Each row has a hidden value; after the row comes its band, the name of the range that the value falls in. Each part has its own.
[ 167   47 -262 -245 -187  207   27  -85   74  101  286  121  186 -118
 -249 -344  403 -393  -28   57 -211 -100 -181   -4  132  375  157  -67
 -152  462  179  -63  -36  158  207  142  250   69  136  188  -48  150
  -36 -221  510  227  186  -34  215]
C
[ 293  217  -25   93  116 -175 -186 -115   12  -71  172    0  -96  -95
  -24 -334  293    0  -58  224  -61 -122  207  -31 -154   81  339  209
 -156  118  -28   69 -209  116  199 -140  263   22  107  -17  -71  172
  -49  136  237  216   61  -53  211]
M
[ 303   26  -50  -37  258 -244 -136 -253   86   75  339   94  153  -36
  -76 -102  -84 -104 -112  -71  -41  119  -47   10 -191  -50 -222   50
 -286  -37 -163 -325 -331  -68  308  111  213 -256  -55  170  -37   74
 -181 -276  223 -295  -62 -187  -69]
P
[  75  147  138   60  -22 -163   92  384  228 -112  157  106   41  -50
  122   13  162 -133  182  320 -140   93  456  118   32  -47  245  -62
  -41   16  257  -40   74   -5  -42 -124  -12  219   -9  151  -10  111
    1  240  368  335  324  178  336]
P
[ -17 -247  221 -504 -360   64   50  379  434  140  -43 -189  371  208
  -33  200  -90  219  276 -264 -293  156 -458  302  276  124  -96 -226
  432  197  120 -359  343   91 -221   66   63  -44  -78  155  330 -344
 -138    0 -105   -1  100   67 -230]
J
[ 148  -59  -56  270  132 -127   36 -272  177  340  130 -252   -6 -233
 -218  -54   70 -265 -375 -276  180 -116 -334 -154   11  -65 -364 -274
   86  178 -463 -115 -272 -301  -23  168  199 -375 -132  171  195   72
  -28 -420   -8 -119  -96 -142 -484]
S
[  73  -79  166  -34  -96   77  110   66  179  184   95   46  -23  -42
 -380 -110  -18 -466   85  -41  240  109 -182  199  239   37 -356 -386
  -49  115   23 -156   63 -157 -220  -17  117 -109 -208  285  126   89
   13 -154  287  293  210   49   95]
G
[  17  170  166  -65  -82  245 -312 -190  -38 -110 -187  122 -212  186
  167   19 -266  498  119  282  -56    0 -359  331  -39   92    2  191
  278  -10    8  221  163  335   82   39 -304  -31   71 -248   96 -272
  148  458 -197  -37 -322   20 -235]
C
[ 176 -273   75 -266  175 -193 -162   63  114   56  220   69  266  -34
 -107  -66  131 -111  131  -92  -71  165  -69  -29   -6 -127  -75   14
 -106   18  -64 -322 -155   44  148   24  354 -239  -35  130   10   94
 -133    9  167 -158   -4 -120 -127]
M
[ 174  -70   36 -255  124   96 -202  167  157 -346   53  434 -127 -113
  -59 -228  316  -19  379  436   74  136  215  168  105   46  221  183
  -35   17  210  -29  -49  266  198 -225  110  -52   45   54 -136 -109
  -10  434  130   97  -11  -16  252]
C
[ -49 -171   91  167 -128  299 -234   98  -44  103  -73  173 -369 -115
 -173 -283  171  -67  -37  193  267 -128 -137   29   32   20 -123 -120
  379  164 -122  155  139   73   19   81  -79 -374 -162 -151  221 -117
  141  456  140  233 -231 -200 -145]
G
[-116  -22   17  215  -68  341 -209   44  -13 -145 -109  136 -311 -159
 -188 -232   23 -191  -20  228  176 -366 -209  -22   -1  -17 -135   56
  109  176 -221  292   96  111   73  100   56 -181 -212   73   57 -131
   64  484  128  216 -113 -151 -314]
M
[ 284  -88  -28  -88  131 -176 -226 -171   -1  144  157  -52   77  -15
   87 -162  223  235 -122  -81 -185   19 -114  -80 -166   12  132  130
  120   97 -134 -141 -202  133  232   63  216 -252  140 -144  100   50
  -64   11   37 -151 -186 -152 -193]
P
[-126  258    3  259 -175  -33   10  155  379    1  -27 -267   84 -221
 -230   62 -183 -281 -110   85  138 -352 -246   11  168  -65 -186 -101
   69  218 -343   77   61 -199   10  173   53  -84 -294  298  139 -209
  -14   48  -93   72  -40  -81 -406]
C
[ 109  -96  -32  389  253 -180   65 -258  199  355  175 -313  -23 -266
  -74    7  227 -212 -410 -264  138  -77 -151 -227  -58  -87 -198 -308
  114  207 -476  -61 -342 -374 -117   85  192 -284  -67  131  174  185
  -32 -461   67 -106   25  -68 -446]
M
[  96  397  261 -146 -288 -390  -49  115  273  250   38 -602  483  208
   38  176 -233  257   51  -71 -307  -26 -249  254  120   64  294   -4
  100  191    0 -104  159   10  -98   47  107  249   68  -28  219   15
  -13  -57 -114  159   72  155  -21]
G
[ -67   12  127  289  -45  -97 -153   24  -68  223  -13 -121  -25  -21
  115   93 -175   79 -219   30  -44 -124 -171  -91 -129 -241 -196  -56
  250  -23 -247   98   77  -17   41  272 -128 -231  -99 -125  217   48
  155  305   17   -4 -239  -87 -498]
M
[ 373   58  -65 -135   57 -245 -180  111  224 -100  258  200   -6  -39
  109 -242  254  252   29  188 -166  128  319   58 -180   92  233  192
   71  -13   95 -299 -163  129  355  -90   91 -207   63  -16   37 -159
 -188  119  134  -93  -82 -191  251]
J
[ 387  270  -63   36   22 -150  173 -312  -10   45  224  129  -63   74
   30 -100 -111 -117 -201   -5 -245   79  -19   74 -165   84 -247  -48
 -295 -132  135 -115 -147   63   36   14   18  128  114  275  -62  241
  -28 -278  329  174  240  149   96]
X
[  37  210  224  -20 -107   34  -38   10  174   68  148 -161   39  215
  125    1   -3  203   88  105 -217  104   45  309  -69  272  290  -90
   40  210  169   17  100   29 -196 -132  -63  325   80   10   74   63
  -78  -46  348  277  344  190  336]
X
[ 362  294 -329  -67  -65  -99   75 -162  173    7  251  -80  137 -271
 -242 -398  515 -372 -160   94 -173 -263  -14 -136   99  298  333   82
 -247  407   24    3 -249   87  250   -9  428  120  194  246 -106  200
  -58 -285  283  278  185   -3  187]
J
[ 454  257  -83   86  147 -528  -31 -111  220   64  280  -27   85 -142
  -46 -145   44  -40 -198   45  -23   60  194  -49 -135  -95  -61   77
 -171 -120 -132 -311 -333 -106  297  -15  187 -229   -6  155   19   55
 -121 -207   17 -114  -86 -141   35]
J
[ 158  -44  191  204  332 -307 -155 -230  109  217   70 -244    5 -115
  -53   37   35   11 -123  -87  222   84 -114  -30  -32 -218 -101  -98
   35   -6 -381  -60 -299 -203  -63  -58  193 -264  -42  -36  108  159
   25 -122 -121 -139 -132  -38 -328]
P
[ 246  307  -36 -153  -31 -200 -128  182  339 -319   60   24   91  -34
  186  -57  119  328  157  317 -286  -69  198  130  -45   93  418  341
   51   48  102  -63  -45  230  281 -123   72  118  109   63  -36 -260
 -128  282  -94   -6  -20    4   97]
J
[ 278   93  -83  371  391   96   -9 -707  100  146  105  -94 -384 -117
  108  -86  167  170 -402 -119   97  -12 -224   13 -216  198 -113 -124
   91  166 -365  111 -449 -168  -73  -79  -28 -136  132    2   56   47
  -41 -529    6 -173  -13   25 -274]
P
[ 350  106  -64 -122  159 -382 -206  -25  148  -57  168    1  168  -94
  137  -92  186  243  -18  124 -203   39  114  -64 -122  -77  244  282
    9  -28  -68 -189 -248  153  377   -1  199 -174  148  -54   -5  -32
  -73  121  -94 -206 -216 -125 -100]
G
[   8   36  374  282  252 -144  -41 -151   89  127  -51 -176 -157  -72
 -185   84 -103 -227   42   80  413  115  -86  138  126 -230 -220 -257
  -79  -69 -241  130 -124 -237 -368 -204   81  -23 -133  103   45  267
  150   11   -6  215  110  183 -145]
X
[ 175 -339  126 -287  161   51 -321  158   72 -220  -12  247 -111  -47
  -55 -260  348  151  308  145   27   63   25   44    3  -48  178  205
  135   27    8  -85  -55  280  130 -204  318 -254    7  -52    7 -112
  -90  493   15   26  -96 -133  -44]
M
[ 260   45  -39 -126  266 -186 -185  -45  275 -301   95  -37   53 -169
  -19 -163  318   85  119  134  -80 -100   80  -50  -44   15  325  305
 -144  103 -151  -42 -305  128  189 -235  431    1   87  174 -142  -46
 -190  100  -62  -65   57  -38  -79]
X
[ 282 -268  -31 -362  -38  104   10   76   77  -41  108  448  -58   26
  -10 -159  205    1  164   45 -156  261  -58  125   65   67 -180  -62
  122  -60  277 -276   41  253  110  -11   25 -206   72   99   54  -75
  -21  120  189   29   -1  -15   38]
C
[ 133  -95  -22  -80    9   62  -52   36  229  -61   -4  -18  -25 -172
 -216 -172  210 -159   41  -18   59 -156 -218   -7  137   36  -43  -12
   79  199 -161  -44  -73   40   40  -26  298 -175  -80  196   70 -115
  -74   55  -18   77   -2  -77 -233]
S
[-110 -305  431  102  256 -206 -213  108   22  271  -33  -39   63  -30
    9  273 -148   -4  139   46  324  334  -97   80  110 -455 -289 -251
  236 -174 -221  -84  -13 -161 -166   52  -85 -364 -152 -168  193  134
  219  289 -106 -156 -263    5 -399]
S
[ 190  -68  199  260  354 -193  -76  -56   24  -84  -44  167 -321 -221
 -137  -95   96 -245   44  209  392   71  153  -28   35 -350 -234  -58
  -88 -235 -191   71 -221  -90  -86 -215  151 -235 -120  104  -31  192
  131  267  -30  153  -43   39 -165]
M
[ 189 -154  -48 -277  156  -97 -213  -34   81  -23  212  172  246  -51
  -48  -75   59  -31   94    9 -128   98 -139   -9  -42  -60  -67  139
 -106   39  -58 -267 -172  143  348  142  236 -256    9   82  -32  -30
 -105   47  117 -287 -164 -178 -184]
S
[  -8  303  276  -53 -211   29  -61 -219  287  290  168 -547  240  388
   62  129 -337  376  -60 -237 -281   49 -402  437 -104  418  134 -176
   82  356  -59  -99  106 -108 -287    1  -46  311    7   42  225  -78
 -221 -457  205   67  313  132  121]
X
[ 118 -167  -41  283  169   32  -24 -256 -130  221   68  113 -224 -188
  -78 -113  114 -251 -301  -56  132  -54 -191 -198  -86 -168 -393 -181
   69   -7 -257   61 -173  -66   16  170   44 -344  -44   41   96  220
  147  -10  161   20 -133  -82 -438]
M
[  39  -36  -66 -110 -195  -23  126  269  302  117  300  -57  328  -86
 -252  -99   70 -466   -8 -132 -173 -105  -75    0   91  101 -125 -208
 -136  298   10 -296   48 -126   67  193  287  -31 -197  414   90   14
 -210 -225  470  139  306  -87   37]
P
[-111 -255  188   24  -54   14   25  208   50  242 -105  -53   74 -201
 -250   67  141 -426   85   27  237   15 -264  -62  362 -265 -243 -328
  210  102 -107   64  123  -63 -213  111  108 -205 -110   64  170  193
  285  245    7  240  -69   84 -393]
G
[ -33 -555  206  -95  370 -168 -403  -75   98  372  190 -266  233  -92
   43   35  430  236   -8 -209  103  264 -156 -160  -58 -122  198 -113
  336  239 -384 -192 -284 -108  -17   -2  285 -442   77 -284  179  148
  -45  -37   -1 -385 -226 -199 -381]
X
[ 110 -289  -43  215  212  -47   91  -90  -10  134   25  141 -175 -268
  -11    7  233 -271 -227  -61   82   11  -94 -281   -1 -280 -389 -210
  131  -91 -215    9 -176  -68  -62   99   76 -320  -12  148   73  215
  154   42   60    7  -63   12 -545]
X
[  10 -362  228   52  192 -146 -316  140  -43  151  155  222  -52   59
  224   72  -54  282   -3   61   10  302  127  -23 -267 -294 -212  -35
  286 -227 -113 -229  -29   16  137  126 -155 -471 -103 -207  178  -23
    8  384  139 -283 -284 -221 -256]
X
[ 366  -26  -48   22  323  -80  105 -355  224   80  266   61  -88  -26
  151  -31  228  108 -144 -126 -132  243   41   85 -153  170  -31 -138
  -28   66  -29 -224 -362 -105  -30 -133   67  -37  156  147    9   74
 -164 -525  202 -155  204   87   50]
P
[ 253    9   51 -151   56  -91 -203   40  -36  -67  120  195  -14  -59
 -146 -305  221 -125  156  228   17   26   94   52   17  -14  148  141
 -131   36  101  -49  -78  205  212  -78  256 -103   42   -8  -50  131
   19  296  226  195  -32  -69  190]
S
[ -78   -9  147 -261 -289  236   50  247  374  -43  -42  -56  155  183
   82  192 -199  216  206  -39 -284   25 -334  341  136  198  -63 -123
  307  197  121 -130  304  104 -139   86 -131  114  -84  177  208 -377
 -115   64   24   28  142  106 -150]
G
[  34   68  270   44  -74  -28 -305   13   54   91  -31   37 -131  173
   98   21 -297  403   50  167   69  133 -132  284 -100  -51 -121   17
  309  -99  -69  -45  136   80   56   53 -267 -250 -107 -231  227 -229
   54  358  -91  -75 -304 -122 -118]
C
[-246 -226  -25  101 -186  223  -90  306   88   69  -18  -39   83 -244
 -280  -95  109 -458  -38    6   66 -374 -306 -199  154 -128 -200 -126
  156  310 -261  105  169  -14   47  306  217 -249 -274  195  150  -39
   50  345  198  163  -55 -181 -513]
M
[  20  277   56  459  -10  -43    5   33   84    1   47  115 -268 -193
 -155  -76 -204 -354 -163  295  287 -156  100   36  -21 -166 -340 -130
  -67  -71 -172  121  -15 -178   57  110 -153 -156 -271  184   58   13
  119  188  180  210  -51  -62  -91]
G
[ 119 -246   74 -329  165  -56 -248  143  132  -19  252  142  245   -2
   43 -101  318   74  257   94 -152  219  103   67  -19   45  293   89
    4  170   99 -241 -110  147  207  -36  240 -112   85  -45  -19   28
 -128  130  279 -134   17  -93  138]
P

[ 203  389 -205 -365   97 -281  139  -13  108  -58  190   25  134  -10
  100   53  -22  100 -143 -400 -156 -110   49  165 -164  181 -108   35
 -147 -236   54  247 -140 -200   97   81 -296   19 -132 -139  124 -294
 -213   94  130   -9 -317  100  -79]
<39>
[-444  -56  152  159  -45  207 -153  365 -253 -118 -112   96   -9 -128
 -164  -57  -13   37  213  283  245  173   87  129 -350 -115  -11  -81
  395  297    8  129 -105 -273 -269 -264  202    4  295  -18 -149  -22
  169   62   32  173 -145  -40   -6]
<38>
[ 232  381 -182  -40  340  152  121 -271  215  -29  290  469 -586  -14
    4  -28   -6  -86  202 -428    5  -71  -92  343  102   84   56  352
 -152  -81  322 -638 -246 -368  119 -293  213 -275 -252 -181  421 -308
  301 -159 -193   -2  -72 -407 -149]
<28>
[ 245 -266 -266  109  142  299 -143  -24  333  -43 -259 -260  351  104
 -224  147 -135  165  -73 -160  135 -102  106  -62 -132  -12   61 -197
   22  139  -73  -77  -35  103   90   59   -5  224 -238  149 -168   91
   95   64 -214 -119  243  139  189]
<28>
[ 203  -15   98 -314  147  -32 -333  -41 -187  180 -185  317 -213 -121
 -429 -142 -104  174   48 -160 -205  -63   89  654 -310  198  391  215
 -248   34 -429 -536  101 -165 -403 -119  -16  -24  -56 -429  444  -21
   53 -179  114 -196 -274 -279 -214]
<28>
[ 265  529 -347 -234  161 -189  228  -34  327 -204  441   86   34  107
  218   56   73  121 -103 -421  -50 -169  -74    1  -48   14 -216  -91
 -192 -185  319  211 -333 -357  222  -15 -319 -144 -127   21   82 -424
 -179  104   86  -12  -66  100  -98]
<41>
[-182  -51  -23  191 -146  111 -194  230   84 -154  -30   73  188 -106
   -2  -49   -5  270    5   24  158  -71    9  225 -233   16  439  219
   93  101 -209  110 -399  -40 -230 -143   44   57   -1 -102  -54    7
 -144   92  -75 -197  -70  -27  -14]
<26>
[ -93   31 -100   -7  -56  -53  108   63 -160   27   38  -45  137 -103
  159   17  -96   38   64  -45  -17 -137  -29   32 -169   79  -42    0
   73   54  -25  249 -296 -224   66   86  -74   70   89  137  -20  108
   35  312   23  126 -352   32  125]
<38>
[-108   59 -130  -35 -133 -115 -245  290  -74 -220  -39  191  155   13
  -95  -29   95  161   66  -20    6   77   26   85 -232  -41  -40 -159
  125  104  -10  183 -157 -335 -204  -58 -274 -127   85  -75 -115 -168
  -93   48   62    9  -58   70 -212]
<27>
[ -29    4 -293  400  113  395 -226 -153  162  -88 -126   68 -248  137
 -213  201 -168 -100  277 -117  181   24   38 -115  -76  -62 -261 -172
  356  160  333 -151  173 -336   89  -81   74 -189 -120  141 -127  -23
  510 -147 -132  217  366  -88  -17]
<41>
[ -35   30  -67   28   13  184 -202 -213 -207  191 -154   16 -223   59
 -428   92 -252 -127  350   44  -46  -58   35  268 -141   44  -62   18
  127  234   73 -173  239 -200  -98   31   88  -82   59   75  137  171
  499   39  208  241 -206 -350 -115]
<42>
[-307 -208  136  328  -71  533 -284  -99   40   -3 -425 -340   86  -31
 -327  344 -329 -151  -13  214   40  233  251  233 -374    6   27   33
  503  253  -51   84  417   65 -236  -25  316  256  -10  -21 -185  180
  307 -221   99  -34  333   99   15]
<42>
[-243  141   61  166 -156  195  -97  136 -107  -73  148  176 -233   -3
 -232   76   -7  207  281   -2  250  -40 -121  283 -331    8  389  240
  134   21 -159   33 -263  -67 -385 -268  251 -203  176 -214   69   17
  118  -61  140   -5 -169 -121  -28]
<39>
[-265 -102  -43  166 -194   52  -85  262  125 -255  -26 -115  396   -1
  125  -62   -7  153 -166  321  -24   15   14  120  -71 -187  237   96
  152  355  -30  265 -490 -118  -90 -151 -138  180   96  229 -165   31
 -162  364  -42 -316   33  -27 -109]
<37>
[-191 -177  -15  445  168  525 -264  -54   64  -29 -193    7 -302    8
  -30  143 -242 -206   72    4  160   98  163  -40 -198  -78 -284 -281
  392  253  197 -168  182 -481  -10  -93  148  -25  -18  130  -85    9
  417 -227  -92  152  550  139  120]
<28>
[-216  -27  -34  474   55  508 -201 -355    1  262 -188 -221 -340  -39
  -73  303 -515 -282  209 -222  213 -143  200   52 -222  230 -136   44
  401  -11  119  120  360 -179   86  193  286   60 -141   77   -1  213
  523 -191  104  390  156   31  296]
<42>
[ 176 -469 -242  170  161  223 -207 -325   -3  171 -713 -180   42   11
 -351  261 -420   34 -124  -93 -277   30  170   88 -169  248  122  225
  321    8 -391 -355  414  149   35  -25   -3  260 -335  -70   27  386
  445  -35 -398 -276   98  -79  131]
<37>
[  43 -148 -200   31   97  -32   75  -79 -138  186 -204 -227   56   14
  -21  118 -342  165 -103 -148  -66 -254   44  -93 -255  217   25   30
  154 -126 -346  233   -6  -40  106   38 -177  169  -31   71   24  268
  167  267  -81  -30 -267  116  346]
<28>
[ 391  196 -421   -8  -20   55  159 -264  325 -184  149  323  -63   64
 -127  195  161  205  245 -442  -49  -70 -295  263  116  120  442  565
 -194 -170   61 -511 -477  166   39 -169  194 -228 -376 -198  179  -40
  136    3 -372 -269 -192 -362 -193]
<39>
[ 457  -24 -215 -207  131  123 -180 -284   75  150 -143 -124   -5  151
 -345  298 -185   45   -9 -431 -165 -120   53  130 -302  167 -155 -341
 -192 -106 -152 -167  344 -129  -77  282 -178  -19 -183 -100  116   42
  146 -233  201   26  187  254   40]
<27>
[ 114 -242 -153   94  158  201  -55 -297 -102  198 -260 -267 -123  142
  -83  219 -397 -143 -119   16 -280 -102   70  -67 -159   18 -327 -304
  147  183  -77  -73  266 -345  118  124 -213  113    6  297   63  296
  414  108   61  -19  250  137  170]
<37>
[ 131 -162 -239 -135  -15 -123  -88  204 -124  -96 -207   27  311   44
 -255    4   41  320   39   30  -81  -30  -57  -10 -258  -20   54 -163
   40  116 -261   21 -150  -87 -124  -76 -248   16   74   14 -103  100
   22  243 -110 -121 -215   22  -29]
<41>
[  17 -262   22   65 -146  307  180  -34    9  -37  -64 -302  371  -56
   -2  228  -33   92  -31  199  -81  -14 -141  169 -221  -91  262   46
  -24  279 -197  -44 -385  151 -110   32  264  262   99  205  -84  364
   37  259  -36 -250  -25  114  150]
<41>
[ -99 -424  166   58    0  310  107   -3 -178  113 -251 -335  188  -78
  -24  141 -221    8 -171  298 -150   13   12  169 -289  -51  159  -26
  101  316 -356  -78 -164   13 -136  -48  195  362  173  195    6  422
  145  244  -27 -253    6  156  265]
<37>
[-465 -213  182  269  -77  323 -219  116 -149   64 -373 -255  195 -227
    5  101 -306 -221   19  158  148  137  329  140 -299   99  -96   -9
  494  236   14  324  168 -117  -61  113  228  340   39   75 -216  138
  165   33   36  246  -57  122  165]
<39>
[  35  196 -348  212  270  158 -285 -120  309 -111  -94  238 -273  105
 -156  -20 -171  -93  137 -277  122  -11  184   28   87   30 -221   35
  250   61  420 -197  154 -401  207 -162 -118 -161 -315    9   30 -321
  353 -131 -204  143  206 -289 -174]
<28>
[  56 -140 -161  -44    2    3 -174    7   10 -116 -314 -135  270   51
 -146  151 -124   74 -210   94 -307  123  109   70 -253  -23 -137 -173
  190  163 -121   63  163 -198  -82    2 -303  136  -23   39 -104   41
   39   52   -7 -237  178  147 -145]
<26>
[-414   99  197  101 -151   -8 -312  246 -306   26  -79  246 -172 -236
 -135 -105 -134  204  125   31  116  -25  104  445 -459  198  431  361
  243  -41 -373  174  -81 -186 -464 -204   79  -55  163 -405  135  -16
  -38  -81  165   -3 -374 -129  -76]
<38>
[ -44  637 -156 -268  114 -290  292  297  135 -344  597  330  -56  -10
  322 -161  251  154  -32 -187   51  -34 -114   88  -84 -109 -159    1
  -97  -78  368  267 -609 -526   71 -298 -238 -231  126  -53   90 -583
 -282  197   91    8 -283  -13 -207]
<41>
[-113   61  171 -165   34   79  -40 -165 -421  309 -117   49 -286 -137
 -305   33 -272 -126  249   25 -131  -46   55  487 -283  192  100  236
   51   98 -171 -173  167 -146 -212  -11  221   34  142 -137  317  196
  356   42  261  185 -526 -307  -21]
<42>
[  94  188 -243  -38  -85  -84  -65   46  503 -290  100 -132  480   55
  157   27   -2  217 -347 -110 -131  -92   65  214   -5  -22  274  217
 -101   43   48  269 -400    3   52   -6 -307  185 -250   41  -52 -234
 -391  189  -13 -445  104   26 -215]
<28>
[-550 -200  335  150 -257  148 -371  404 -319   33 -291 -123  278 -265
 -194  -81 -178  185   31  337  192   37  221  381 -542   73  424  135
  328  237 -449  404  -57   11 -499  -65  156  265  278 -174 -120  176
 -117   84  227   -2 -303   44   56]
<38>
[-176  -78  195  -56  -37  170  -23 -173 -238  184 -227 -233   26 -176
   43  215 -322 -281 -111   31 -262   95  195  328 -305  178 -139   32
  184   96  -90  113  233 -188  -84  210  102  272   37   -9   83  170
  138  -21  232   66 -104  161   64]
<27>
[ 266   28 -352  206   82  222 -181 -452  279   57 -157  -89  -59   56
   23  308 -291 -138  -23 -412 -177 -127   88   45  -45  194 -175  -23
   69  -75  155 -117  220 -234  207  286 -134    2 -387   64   41   50
  256 -163  -64   24  334   71   -6]
<38>
[ 211  322 -249 -405   37 -241  355  122  118 -252  276   25  274   97
   31   93  201  180  -69 -173 -132   27 -148   51  -99  -60 -104  -32
 -147  -63  136  158 -408  -95   75 -117 -190  -34   20    8  -10 -260
 -182  263   14 -134 -311   73 -127]
<27>
[ 155  465 -443    8  241  -41  -64  -49  227 -134  251  276 -271  167
  -73   -2  -17    5  260 -432  186 -141    8 -121   21    8 -400 -198
   64  -85  513   39  -27 -515  249  -71 -246 -346 -154   49   25 -422
  243  -26   -5  349  -12 -154 -127]
<38>
[ 116 -208 -232  309  145  518  186 -229  337  -46   -6 -387  127  173
  108  279 -190 -167  -33   13   84  -83  -36 -226   62 -199 -262 -293
  106  328  323  -75 -208 -131  338   66  155  184  -98  554 -177  197
  347  213 -169   -3  449  159  288]
<37>
[-325  437  -48   82   49 -126 -128   82 -120   14  280  394 -516    2
  -33 -270 -162   58  234  -30  128 -207    6  312  -23   52  181  396
  125   36  134   78 -270 -472  -80 -353 -108 -283  108  -90  309 -237
  191  164  162  118 -427 -530 -191]
<37>
[-342  -54  256  383 -150  516 -172 -186  -14   61 -129  -78 -236 -184
  -22  294 -283 -151   45   -7   56   96  103  454 -350  162  344  394
  304   41 -150  -58   63  -13 -316  -37  489  107  -40 -224   89  177
  194 -309  108  -78  182   49   61]
<39>
[-145 -152  -98  501  112  594  -98   55  129  -41   72  -55 -231  115
  -70  115 -129   -8  280  -12  488 -126  -40 -207 -160 -188 -111 -348
  231  277  204  -62 -204 -312   22 -127  283 -108   97  299 -162  100
  411  -13  -80  252  397  113  327]
<28>
[-212  253  110  -90 -217   19 -113  370  166 -342  199  178  266 -105
  -76  -51  231  265    6   27  158  130   -3  474 -258  -64  487  309
  -27   82  -50  149 -486   30 -399 -249  132   -3   52 -302  -26 -315
 -381  -24  118 -253 -173  -52 -292]
<27>
[-115 -204  223  -21 -131  316   75    1  -87 -123 -134 -254  209  -76
   53  348  -38 -123 -239  221 -286  306   13  248 -402 -102  -75 -174
  143  237 -137    2  -16 -139 -280   23  162  228  173   16  -87  145
  -32  -96  154 -273  324  440  -13]
<27>
[  27 -254 -145   77  -96  153 -209  -69   59  -72 -453 -253  396    2
 -249  260 -173   74 -125   87 -219  130  125  132 -262   52   65   12
  254  156 -197   47  196   94 -114   75  -74  245 -123    8 -176  200
   94   23  -82 -236  132   94  -78]
<38>
[ -78 -472  -67  377  -12  513 -221 -240  138   98 -505 -581  239  131
 -225  350 -466  -96 -200  241 -107    6  193  -19 -210  -48  -27 -154
  362  343 -159   76  318   74    7  115   41  381  -81  335 -202  432
  356   65  -10 -199  496  182  208]
<37>
[-330  281 -131  223 -150    5  -21  385  288 -479  378  180  166   42
  323 -155  198  140  -36  175  180   23  -75   24   30 -303   68   32
  140  288  374  333 -735 -432  -12 -304 -174 -123  125  207 -173 -358
 -236  279  -23 -156  125  -56 -244]
<28>
[-133  120 -245  181   89 -120 -321   27  -72   79 -168  421 -363  -56
 -257 -208 -236  254  252 -264  170 -228   85  243  -64  297  438  592
  224 -173 -213 -125  -77 -124  -74 -312  -76 -188 -210 -318  233  -58
  263   53 -248   17 -484 -552  -63]
<37>
[ 238   90 -194 -312   77 -255  121   -1 -106  -21  -31    3  138  -16
   24  118  -42  206 -195 -233 -317  -59  -35   77 -320  156  -85  -82
  -68 -181 -260  107  -62 -210  -37   29 -340   29   -6 -139   93  -29
 -115  105   25 -170 -216  223    1]
<38>
[-139  194  101  228   62  387 -304   57  430 -182  161  292 -154 -141
   -4 -141   12   10   64 -144  281    5  131  567  -12  -24  488  414
  -58  186  199 -342 -372 -159 -190 -250  347  -10 -235 -213  184 -340
  -74 -239  -64 -165  198 -301 -220]
<37>
[  52   67 -119  170  109  228 -117 -304   51  108  -23  -14 -210  -71
  206  183 -271 -277   11 -294 -121  -88  116   82 -121  144 -336 -168
   90   22  228  -46  136 -509  158  267  -60   -8 -158  106   93    0
  239 -136   79  217  242  146   59]
<38>
